Here is a tiny trained network, its code and every weight. The questions are about switching its units off for an input and a target symbol, where a switched-off unit gives its printed mean instead of its output.

import numpy as np


def w(rows, s, z=0):
    codes = np.array(rows[::2]) - 128.0
    scale = np.full(codes.shape[1], s)
    scale[-1] = z or s
    return codes * scale


def norm(h):
    return h / np.sqrt((h * h).mean(-1, keepdims=True) + 1e-5)


def softmax(a):
    e = np.exp(a - a.max(-1, keepdims=True))
    return e / e.sum(-1, keepdims=True)


def log_softmax(a):
    a = a - a.max(-1, keepdims=True)
    return a - np.log(np.exp(a).sum(-1, keepdims=True))


def net(x, mask):
    ids = ['αβγδζηθλπσφψ'.index(c) for c in x.split()]
    T = len(ids)
    res = E[ids] + P[:T]
    u = 0
    for l in range(2):
        r = norm(res)
        for j in range(3):
            rows = slice(2 * j, 2 * j + 2)
            q, k, v = (r @ M[l][rows].T for M in (Q, K, V))
            z = softmax(np.where(np.tri(T) > 0, q @ k.T / 2**0.5, -1e9)) @ v
            o = O[l][rows]
            res = res + np.where(mask[u + j], z, o[:, -1]) @ o[:, :-1]
        u += 3
    return log_softmax(norm(res)[-1] @ U[:, :-1].T + U[:, -1])


Q, K, V, O = {}, {}, {}, {}
E = w([
[254,116,110],'α',
[82,179,125],'β',
[83,183,121],'γ',
[83,169,137],'δ',
[86,162,143],'ζ',
[81,174,126],'η',
[80,88,196],'θ',
[80,253,142],'λ',
[81,170,122],'π',
[82,161,189],'σ',
[89,219,128],'φ',
[86,157,149],'ψ',
],0.0092)
P = w([
[37,182,60],'0',
[214,255,147],'1',
[204,228,143],'2',
[198,209,145],'3',
[197,189,152],'4',
[191,172,155],'5',
[188,155,159],'6',
[187,145,160],'7',
[187,137,162],'8',
[188,135,171],'9',
[191,127,173],'10',
[189,124,172],'11',
],0.0056)
Q[0] = w([
[153,201,161],'0.h1',
[7,115,128],'0.h1',
[244,137,71],'0.h2',
[110,197,103],'0.h2',
[113,175,14],'0.h3',
[140,158,96],'0.h3',
],0.015)
K[0] = w([
[155,164,102],'0.h1',
[137,159,172],'0.h1',
[7,155,110],'0.h2',
[152,148,93],'0.h2',
[91,129,180],'0.h3',
[122,115,143],'0.h3',
],0.016)
V[0] = w([
[135,175,2],'0.h1',
[216,110,152],'0.h1',
[124,50,134],'0.h2',
[92,121,66],'0.h2',
[90,160,113],'0.h3',
[97,216,104],'0.h3',
],0.0094)
O[0] = w([
[96,149,90,96],'0.h1',
[97,2,173,94],'0.h1',
[131,112,15,43],'0.h2',
[105,149,111,50],'0.h2',
[178,95,150,175],'0.h3',
[114,70,154,253],'0.h3',
],0.0099,0.0059)
Q[1] = w([
[191,203,165],'1.h1',
[23,156,130],'1.h1',
[111,87,188],'1.h2',
[222,86,136],'1.h2',
[120,118,3],'1.h3',
[50,107,21],'1.h3',
],0.015)
K[1] = w([
[213,147,42],'1.h1',
[110,26,180],'1.h1',
[44,113,171],'1.h2',
[124,61,93],'1.h2',
[78,123,163],'1.h3',
[1,115,188],'1.h3',
],0.016)
V[1] = w([
[229,59,101],'1.h1',
[42,66,194],'1.h1',
[190,157,164],'1.h2',
[14,139,159],'1.h2',
[9,194,254],'1.h3',
[29,11,83],'1.h3',
],0.009)
O[1] = w([
[181,54,170,54],'1.h1',
[255,232,168,115],'1.h1',
[120,71,106,174],'1.h2',
[156,201,54,153],'1.h2',
[198,204,139,197],'1.h3',
[74,130,246,9],'1.h3',
],0.0073,0.011)
U = w([
[120,229,82,226],'α',
[208,146,141,143],'β',
[229,44,215,151],'γ',
[123,99,90,37],'δ',
[116,101,108,48],'ζ',
[121,105,115,20],'η',
[113,101,113,40],'θ',
[15,49,146,254],'λ',
[31,135,247,186],'π',
[113,112,112,33],'σ',
[134,88,76,35],'φ',
[130,84,77,54],'ψ',
],0.013,0.006)

Each question gives the input, a string of symbols that net reads in full, and the target symbol t.
The units are the heads (2 rows each of Q, K, V and O). Each row of codes is followed by its name. A weight is (code - 128) times the scale printed after its matrix; where a second scale follows, it is the last column's (O and U).
mask holds one flag per head, layer by layer. A switched-off head (its flag False) gives its mean, the last column of its rows in O, instead of its output. The means were averaged over made-up inputs and are rounded, as every weight is.
A unit's drop is (log p(t) with every unit on - log p(t) with that unit switched off) / (log p(t) with every unit on - log p(t) with every unit switched off).
The circuit of an input: a set's keep is (log p(t) with only the set's units on - log p(t) with every unit switched off) / (log p(t) with every unit on - log p(t) with every unit switched off). Starting from all 6 units, units are removed one at a time, each time the one whose removal leaves the highest keep (on an exact tie, the one counted first), for as long as the keep stays at least 0.8.
circuit, biggest first: the units of the circuit, biggest drop first
most important unit: the unit with the biggest drop
heads that matter: for each layer, one digit per head in row order, 1 if its drop is at least 0.15 and else 0, layers parted by /
drop when u is switched off: that unit's drop, to one decimal
input σ σ α σ δ η, target γ: heads that matter	100 / 101
input σ θ β θ α θ θ η α α ζ, target γ: circuit, biggest first	(1.h1)
input θ ψ θ θ θ θ θ α ψ θ φ, target λ: heads that matter	010 / 001
input α σ π σ σ θ δ δ, target π: circuit, biggest first	(1.h3, 0.h1)
input σ θ α φ η ζ σ β σ λ ψ δ, target γ: heads that matter	100 / 101
input σ σ λ θ α δ β π σ β, target γ: circuit, biggest first	(1.h1, 0.h1, 1.h3)
input θ α ψ, target λ: circuit, biggest first	(1.h3, 0.h1)
input α ζ ψ ψ σ σ γ σ σ θ θ β, target π: circuit, biggest first	(1.h3, 0.h1)
input θ θ α, target λ: circuit, biggest first	(0.h2, 1.h3, 1.h2, 0.h1)
input θ θ ζ θ π δ θ θ θ λ α ζ, target λ: drop when 0.h2 is switched off	0.4
input δ θ θ θ θ, target γ: drop when 0.h3 is switched off	0.2
input θ θ ζ θ σ α θ β, target λ: drop when 1.h2 is switched off	0.0
input ψ θ θ θ, target γ: drop when 1.h2 is switched off	0.5
input θ ψ α γ, target λ: most important unit	1.h3
